Here is a tiny trained network, its code and every weight. The questions are about switching its units off for an input and a target symbol, where a switched-off unit gives its printed mean instead of its output.

import numpy as np


def w(rows, s, z=0):
    codes = np.array(rows[::2]) - 128.0
    scale = np.full(codes.shape[1], s)
    scale[-1] = z or s
    return codes * scale


def norm(h):
    return h / np.sqrt((h * h).mean(-1, keepdims=True) + 1e-5)


def f(y):
    return np.maximum(y, 0)


def softmax(a):
    e = np.exp(a - a.max(-1, keepdims=True))
    return e / e.sum(-1, keepdims=True)


def log_softmax(a):
    a = a - a.max(-1, keepdims=True)
    return a - np.log(np.exp(a).sum(-1, keepdims=True))


def net(x, mask):
    ids = ['αγεθλξπστφ'.index(c) for c in x.split()]
    T = len(ids)
    res = E[ids] + P[:T]
    u = 0
    for l in range(3):
        q, k, v = (norm(res) @ M[l].T for M in (Q, K, V))
        z = softmax(np.where(np.tri(T) > 0, q @ k.T / 4**0.5, -1e9)) @ v
        res = res + np.where(mask[u], z, O[l][:, -1]) @ O[l][:, :-1]
        u += 1
        y = f(norm(res) @ A[l][:, :-1].T + A[l][:, -1])
        res = res + np.where(mask[u : u + 12], y, B[l][:, -1]) @ B[l][:, :-1]
        u += 12
    return log_softmax(norm(res)[-1] @ U[:, :-1].T + U[:, -1])


Q, K, V, O, A, B = {}, {}, {}, {}, {}, {}
E = w([
[64,130,79,106],'α',
[129,60,174,141],'γ',
[185,58,133,94],'ε',
[140,63,167,110],'θ',
[135,53,166,118],'λ',
[132,54,167,124],'ξ',
[177,24,123,84],'π',
[137,109,189,125],'σ',
[124,1,115,159],'τ',
[145,175,159,120],'φ',
],0.01)
P = w([
[25,197,227,174],'0',
[190,100,229,143],'1',
[253,92,183,173],'2',
[250,114,143,170],'3',
[238,144,120,152],'4',
[218,175,97,138],'5',
[189,188,101,116],'6',
[156,194,112,82],'7',
],0.0029)
Q[0] = w([
[151,6,133,102],'0.h1',
[18,148,82,86],'0.h1',
[174,2,249,90],'0.h1',
[160,138,163,49],'0.h1',
],0.0074)
K[0] = w([
[237,170,254,185],'0.h1',
[51,107,190,140],'0.h1',
[246,204,125,193],'0.h1',
[115,198,100,115],'0.h1',
],0.0065)
V[0] = w([
[147,75,141,233],'0.h1',
[125,128,128,84],'0.h1',
[143,173,145,97],'0.h1',
[121,196,141,255],'0.h1',
],0.006)
O[0] = w([
[35,155,165,100,251],'0.h1',
[150,128,110,108,127],'0.h1',
[163,118,89,195,176],'0.h1',
[147,123,153,254,83],'0.h1',
],0.0055,0.0017)
A[0] = w([
[213,176,202,39,90],'0.n1',
[117,66,24,71,99],'0.n2',
[95,112,249,140,128],'0.n3',
[173,198,172,57,61],'0.n4',
[106,245,156,52,102],'0.n5',
[92,224,90,94,141],'0.n6',
[179,137,54,150,127],'0.n7',
[165,44,69,111,86],'0.n8',
[66,230,178,38,1],'0.n9',
[62,183,129,167,112],'0.n10',
[34,102,154,237,144],'0.n11',
[3,131,182,158,112],'0.n12',
],0.0047,0.0038)
B[0] = w([
[85,153,199,148,222],'0.n1',
[33,137,119,92,165],'0.n2',
[206,141,21,46,254],'0.n3',
[148,160,199,146,163],'0.n4',
[143,126,85,220,169],'0.n5',
[86,91,189,209,156],'0.n6',
[122,92,163,128,137],'0.n7',
[59,150,178,185,172],'0.n8',
[163,94,26,215,144],'0.n9',
[164,134,254,158,137],'0.n10',
[156,89,138,11,175],'0.n11',
[119,140,204,63,160],'0.n12',
],0.0042,0.0038)
Q[1] = w([
[220,154,54,158],'1.h1',
[163,87,230,115],'1.h1',
[133,147,2,180],'1.h1',
[189,109,101,101],'1.h1',
],0.0067)
K[1] = w([
[67,107,2,199],'1.h1',
[238,152,120,225],'1.h1',
[64,38,73,111],'1.h1',
[156,131,24,158],'1.h1',
],0.0067)
V[1] = w([
[175,10,98,176],'1.h1',
[82,148,48,206],'1.h1',
[209,3,55,213],'1.h1',
[178,207,153,131],'1.h1',
],0.0042)
O[1] = w([
[24,181,164,123,126],'1.h1',
[92,74,128,153,3],'1.h1',
[29,92,155,48,92],'1.h1',
[61,155,3,133,156],'1.h1',
],0.0041,0.005)
A[1] = w([
[154,116,148,21,146],'1.n1',
[138,45,138,159,126],'1.n2',
[123,120,127,94,93],'1.n3',
[60,119,108,134,153],'1.n4',
[190,223,198,189,114],'1.n5',
[253,196,101,142,61],'1.n6',
[196,167,205,188,127],'1.n7',
[148,111,131,231,2],'1.n8',
[90,241,102,229,56],'1.n9',
[105,233,64,101,172],'1.n10',
[208,105,66,229,150],'1.n11',
[30,140,162,113,61],'1.n12',
],0.0049,0.0026)
B[1] = w([
[147,131,57,180,255],'1.n1',
[186,149,68,113,181],'1.n2',
[136,142,108,127,141],'1.n3',
[164,160,142,196,142],'1.n4',
[77,44,68,112,234],'1.n5',
[184,66,136,84,215],'1.n6',
[112,58,65,181,231],'1.n7',
[198,142,53,3,134],'1.n8',
[207,107,188,176,163],'1.n9',
[195,181,82,136,166],'1.n10',
[149,93,134,219,180],'1.n11',
[196,100,133,191,138],'1.n12',
],0.0051,0.004)
Q[2] = w([
[9,200,111,154],'2.h1',
[98,163,176,66],'2.h1',
[198,36,97,115],'2.h1',
[89,135,219,113],'2.h1',
],0.013)
K[2] = w([
[184,106,235,27],'2.h1',
[254,44,90,103],'2.h1',
[65,159,32,196],'2.h1',
[240,106,168,170],'2.h1',
],0.0071)
V[2] = w([
[100,236,72,118],'2.h1',
[166,153,254,139],'2.h1',
[185,209,113,135],'2.h1',
[23,46,100,170],'2.h1',
],0.0086)
O[2] = w([
[69,70,51,119,2],'2.h1',
[108,123,158,222,76],'2.h1',
[2,180,64,153,133],'2.h1',
[165,14,163,81,97],'2.h1',
],0.0079,0.0055)
A[2] = w([
[147,126,149,91,252],'2.n1',
[146,180,171,136,192],'2.n2',
[73,168,125,137,95],'2.n3',
[5,160,71,189,110],'2.n4',
[151,85,93,219,169],'2.n5',
[105,163,155,100,35],'2.n6',
[81,165,207,65,97],'2.n7',
[169,88,132,114,145],'2.n8',
[50,154,164,157,225],'2.n9',
[139,157,141,126,154],'2.n10',
[149,141,82,158,174],'2.n11',
[144,142,97,116,124],'2.n12',
],0.012,0.0028)
B[2] = w([
[85,121,94,164,243],'2.n1',
[94,92,97,94,253],'2.n2',
[99,167,143,120,152],'2.n3',
[144,255,158,159,194],'2.n4',
[77,97,116,205,217],'2.n5',
[80,130,183,50,133],'2.n6',
[53,46,100,150,146],'2.n7',
[93,178,118,135,242],'2.n8',
[161,176,201,112,155],'2.n9',
[101,113,100,123,188],'2.n10',
[170,118,124,131,202],'2.n11',
[152,147,122,136,164],'2.n12',
],0.0094,0.0057)
U = w([
[139,145,155,140,25],'α',
[108,137,227,156,130],'γ',
[138,166,175,138,103],'ε',
[116,192,168,127,128],'θ',
[67,129,152,97,137],'λ',
[52,139,157,104,165],'ξ',
[54,29,92,72,99],'π',
[202,157,22,92,60],'σ',
[215,82,204,83,253],'τ',
[136,68,127,252,154],'φ',
],0.014,0.0049)

Each question gives the input, a string of symbols that net reads in full, and the target symbol t.
The units are the heads (4 rows each of Q, K, V and O) and the neurons (one row each of A and B). Each row of codes is followed by its name. A weight is (code - 128) times the scale printed after its matrix; where a second scale follows, it is the last column's (O, A, B and U).
mask holds one flag per unit, layer by layer, with each layer's heads first. A switched-off unit (its flag False) gives its mean, the last column of its rows in O or B, instead of its output. The means were averaged over made-up inputs and are rounded, as every weight is.
A unit's drop is (log p(t) with every unit on - log p(t) with that unit switched off) / (log p(t) with every unit on - log p(t) with every unit switched off).
The circuit of an input: a set's keep is (log p(t) with only the set's units on - log p(t) with every unit switched off) / (log p(t) with every unit on - log p(t) with every unit switched off). Starting from the 12 units with the biggest drops (on a tie, the unit counted first), units are removed one at a time, each time the one whose removal leaves the highest keep (on an exact tie, the one counted first), for as long as the keep stays at least 0.8.
circuit, biggest first: the units of the circuit, biggest drop first
most important unit: the unit with the biggest drop
top k neurons: the k neurons with the biggest drops, biggest first
k most important neurons of layer l: the k neurons of layer l with the biggest drops, biggest first
input φ γ λ π, target π: circuit, biggest first -> (1.h1; 0.h1; 2.h1)
input φ θ σ α ε, target π: circuit, biggest first -> (2.h1)
input τ σ σ, target τ: 2 most important neurons of layer 2 -> (2.n5; 2.n4)
input ε ε ε θ γ, target θ: circuit, biggest first -> (0.h1; 1.n5)
input σ σ π γ, target σ: top 2 neurons -> (1.n1; 0.n3)
input φ φ γ θ π λ σ, target σ: circuit, biggest first -> (0.n3; 2.n4)
input σ γ ξ, target σ: top 3 neurons -> (0.n3; 1.n1; 2.n5)
input α α σ ξ π ξ, target π: circuit, biggest first -> (0.h1; 2.n4)
input π σ φ γ σ λ, target σ: top 3 neurons -> (1.n2; 2.n5; 0.n11)
input ξ π τ π φ γ τ ξ, target τ: top 2 neurons -> (1.n6; 2.n5)
input φ π ξ ξ, target π: top 2 neurons -> (2.n4; 1.n7)
input σ ξ ε α ε τ τ, target θ: top 2 neurons -> (1.n5; 1.n7)
input ξ π γ, target π: top 2 neurons -> (2.n2; 2.n4)
input θ ε π, target π: most important unit -> 0.n3
input π σ θ σ σ τ θ γ, target τ: top 2 neurons -> (1.n6; 0.n2)
input φ γ σ τ π, target τ: top 2 neurons -> (1.n6; 1.n9)
input ξ θ φ π γ λ, target π: top 2 neurons -> (1.n7; 1.n5)
input φ π π ε σ π φ, target φ: top 2 neurons -> (0.n6; 0.n5)
input σ π θ α π, target θ: 3 most important neurons of layer 0 -> (0.n3; 0.n11; 0.n6)
input σ σ ξ, target σ: most important unit -> 0.n3
input τ π σ σ, target σ: 2 most important neurons of layer 1 -> (1.n7; 1.n5)
input α τ π α, target τ: 2 most important neurons of layer 0 -> (0.n6; 0.n3)
